Below is a small trained network, with its code and all its weights. Each question gives an input and a class and asks what happens when units are switched off, that is, made to give their printed mean instead of their output.

import numpy as np


def w(rows, s, z=0):
    codes = np.array(rows[::2]) - 128.0
    scale = np.full(codes.shape[1], s)
    scale[-1] = z or s
    return codes * scale


def f(y):
    return y / 2 * (1 + np.tanh(0.7978845608 * (y + 0.044715 * y**3)))


def log_softmax(a):
    a = a - a.max(-1, keepdims=True)
    return a - np.log(np.exp(a).sum(-1, keepdims=True))


def net(x, mask):
    res = np.array(x, float).reshape(1, 2) / 4 @ E
    y = f(res @ A[0][:, :-1].T + A[0][:, -1])
    res = res + np.where(mask, y, B[0][:, -1]) @ B[0][:, :-1]
    return log_softmax(res[-1] @ U[:, :-1].T + U[:, -1])


A, B = {}, {}
E = w([
[208,149,88,38,80,211,250,141,76],'x0',
[2,161,194,46,55,172,131,62,97],'x1',
],0.0077)
A[0] = w([
[131,127,114,136,108,120,142,113,125,247],'n1',
[172,131,117,170,147,109,133,133,137,76],'n2',
[164,108,130,70,97,154,176,138,113,109],'n3',
[153,111,103,98,100,155,173,132,120,81],'n4',
[129,128,139,129,150,131,129,116,119,183],'n5',
[132,128,132,131,134,136,128,120,112,180],'n6',
[51,124,148,89,91,146,134,122,126,89],'n7',
[161,142,111,78,115,155,165,135,109,130],'n8',
[65,129,165,83,108,143,138,108,90,126],'n9',
[74,124,147,175,139,116,82,113,121,99],'n10',
[160,132,131,105,129,160,156,113,113,170],'n11',
[118,120,136,130,125,115,138,139,130,254],'n12',
[178,99,113,167,139,115,112,169,151,109],'n13',
[173,160,119,98,139,150,161,142,106,85],'n14',
[247,136,91,163,154,116,122,122,129,128],'n15',
[124,123,145,135,113,146,115,130,129,70],'n16',
[60,106,132,167,136,83,81,149,145,97],'n17',
[57,168,118,77,126,158,126,76,137,150],'n18',
],0.011,0.0071)
B[0] = w([
[206,173,142,87,165,142,29,203,72,221],'n1',
[82,94,119,131,116,106,189,96,128,168],'n2',
[119,184,136,126,141,99,116,61,136,219],'n3',
[91,145,122,138,109,106,142,54,148,184],'n4',
[146,159,124,146,132,134,97,153,89,163],'n5',
[148,120,129,133,127,139,90,140,110,161],'n6',
[119,85,132,164,106,93,212,143,104,213],'n7',
[109,183,138,135,139,93,94,89,127,219],'n8',
[145,103,149,119,109,72,173,167,86,237],'n9',
[132,199,144,104,117,83,153,60,110,209],'n10',
[151,172,143,135,128,117,89,121,113,203],'n11',
[212,183,147,74,148,141,2,187,56,229],'n12',
[133,130,157,94,83,85,173,120,67,209],'n13',
[91,162,140,145,111,82,139,75,137,180],'n14',
[123,92,178,83,81,76,181,171,33,254],'n15',
[115,119,116,158,121,120,163,108,143,113],'n16',
[126,233,138,112,108,95,139,41,99,231],'n17',
[153,86,143,93,107,91,150,166,55,246],'n18',
],0.015,0.0073)
U = w([
[140,79,165,111,67,77,216,191,87,121],'0',
[126,206,145,136,125,92,92,1,142,112],'1',
[190,130,123,113,187,169,13,232,128,254],'2',
[127,117,122,190,122,140,129,120,173,75],'3',
[117,104,111,118,133,114,122,136,198,86],'4',
[117,109,130,188,134,124,157,115,147,73],'5',
[116,92,95,130,150,171,144,89,145,69],'6',
],0.0095,0.004)

Each question gives the input, the list of numbers given to net, and the class t.
The units are the neurons (one row each of A and B). Each row of codes is followed by its name. A weight is (code - 128) times the scale printed after its matrix; where a second scale follows, it is the last column's (A, B and U).
mask holds one flag per neuron, in row order. A switched-off neuron (its flag False) gives its mean, the last column of its row in B, instead of its output. The means were averaged over made-up inputs and are rounded, as every weight is.
A unit's drop is (log p(t) with every unit on - log p(t) with that unit switched off) / (log p(t) with every unit on - log p(t) with every unit switched off).
unit that matters most: the unit with the biggest drop
k most important neurons: the k neurons with the biggest drops, biggest first
drop when u is switched off: that unit's drop, to one decimal
input [-7,8], class 0: unit that matters most -> n18
input [3,2], class 2: 2 most important neurons -> (n17 n10)
input [-7,7], class 0: 4 most important neurons -> (n18 n7 n9 n3)
input [-3,-3], class 2: 2 most important neurons -> (n7 n9)
input [1,3], class 2: 2 most important neurons -> (n15 n13)
input [-1,3], class 2: 2 most important neurons -> (n15 n13)
input [3,0], class 2: 2 most important neurons -> (n17 n10)
input [7,-6], class 1: 2 most important neurons -> (n3 n8)
input [-3,3], class 2: 2 most important neurons -> (n15 n13)
input [-4,4], class 0: drop when n8 is switched off -> 0.8
input [6,5], class 1: drop when n4 is switched off -> 0.3
input [0,0], class 2: drop when n1 is switched off -> 0.0
